Here is a tiny trained network, its code and every weight. The questions are about switching its units off for an input and a class, where a switched-off unit gives its printed mean instead of its output.

import numpy as np


def w(rows, s, z=0):
    codes = np.array(rows[::2]) - 128.0
    scale = np.full(codes.shape[1], s)
    scale[-1] = z or s
    return codes * scale


def f(y):
    return y / 2 * (1 + np.tanh(0.7978845608 * (y + 0.044715 * y**3)))


def log_softmax(a):
    a = a - a.max(-1, keepdims=True)
    return a - np.log(np.exp(a).sum(-1, keepdims=True))


def net(x, mask):
    res = np.array(x, float).reshape(1, 2) / 4 @ E
    y = f(res @ A[0][:, :-1].T + A[0][:, -1])
    res = res + np.where(mask, y, B[0][:, -1]) @ B[0][:, :-1]
    return log_softmax(res[-1] @ U[:, :-1].T + U[:, -1])


A, B = {}, {}
E = w([
[79,106,254,36,202],'x0',
[140,205,171,167,188],'x1',
],0.0095)
A[0] = w([
[194,166,70,128,102,12],'neuron 1',
[132,86,179,45,145,54],'neuron 2',
[158,149,89,170,102,37],'neuron 3',
[152,213,147,202,224,131],'neuron 4',
[173,106,99,135,138,31],'neuron 5',
[111,157,71,158,96,33],'neuron 6',
[114,115,111,54,43,125],'neuron 7',
[85,2,91,59,50,108],'neuron 8',
[156,91,116,106,101,32],'neuron 9',
[173,110,115,144,133,2],'neuron 10',
[147,132,105,176,98,39],'neuron 11',
[112,177,147,163,131,2],'neuron 12',
[107,52,162,113,244,74],'neuron 13',
],0.01,0.0044)
B[0] = w([
[186,208,155,75,78,170],'neuron 1',
[183,148,167,73,60,224],'neuron 2',
[199,187,214,75,83,170],'neuron 3',
[42,139,114,187,146,233],'neuron 4',
[129,222,181,74,98,124],'neuron 5',
[152,177,157,72,73,168],'neuron 6',
[124,130,154,254,144,183],'neuron 7',
[41,186,156,194,174,254],'neuron 8',
[117,192,183,114,140,128],'neuron 9',
[113,194,175,97,70,115],'neuron 10',
[143,163,188,78,72,157],'neuron 11',
[71,184,173,95,127,123],'neuron 12',
[200,148,136,99,38,243],'neuron 13',
],0.0094,0.007)
U = w([
[162,166,171,109,95,3],'0',
[30,185,150,237,210,172],'1',
[161,13,1,221,218,237],'2',
],0.0074,0.0029)

Each question gives the input, the list of numbers given to net, and the class t.
The units are the neurons (one row each of A and B). Each row of codes is followed by its name. A weight is (code - 128) times the scale printed after its matrix; where a second scale follows, it is the last column's (A, B and U).
mask holds one flag per neuron, in row order. A switched-off neuron (its flag False) gives its mean, the last column of its row in B, instead of its output. The means were averaged over made-up inputs and are rounded, as every weight is.
A unit's drop is (log p(t) with every unit on - log p(t) with that unit switched off) / (log p(t) with every unit on - log p(t) with every unit switched off).
The circuit of an input: a set's keep is (log p(t) with only the set's units on - log p(t) with every unit switched off) / (log p(t) with every unit on - log p(t) with every unit switched off). Starting from the 12 units with the biggest drops (on a tie, the unit counted first), units are removed one at a time, each time the one whose removal leaves the highest keep (on an exact tie, the one counted first), for as long as the keep stays at least 0.8.
units of the circuit, in order: the units of the circuit, biggest drop first
unit that matters most: the unit with the biggest drop
top k neurons: the k neurons with the biggest drops, biggest first
drop when u is switched off: that unit's drop, to one decimal
input [-3,-7], class 1: unit that matters most	neuron 8
input [-3,3], class 2: top 2 neurons	neuron 8; neuron 2
input [-7,-8], class 1: top 4 neurons	neuron 8; neuron 7; neuron 13; neuron 2
input [7,5], class 0: top 3 neurons	neuron 13; neuron 2; neuron 8
input [6,5], class 0: top 2 neurons	neuron 13; neuron 8
input [-2,-4], class 1: units of the circuit, in order	neuron 8; neuron 13
input [-3,-1], class 2: top 3 neurons	neuron 2; neuron 13; neuron 8
input [6,-7], class 1: top 2 neurons	neuron 8; neuron 7
input [1,-3], class 2: drop when neuron 4 is switched off	0.2
input [2,1], class 2: drop when neuron 3 is switched off	0.1
input [-2,-5], class 1: drop when neuron 6 is switched off	0.0
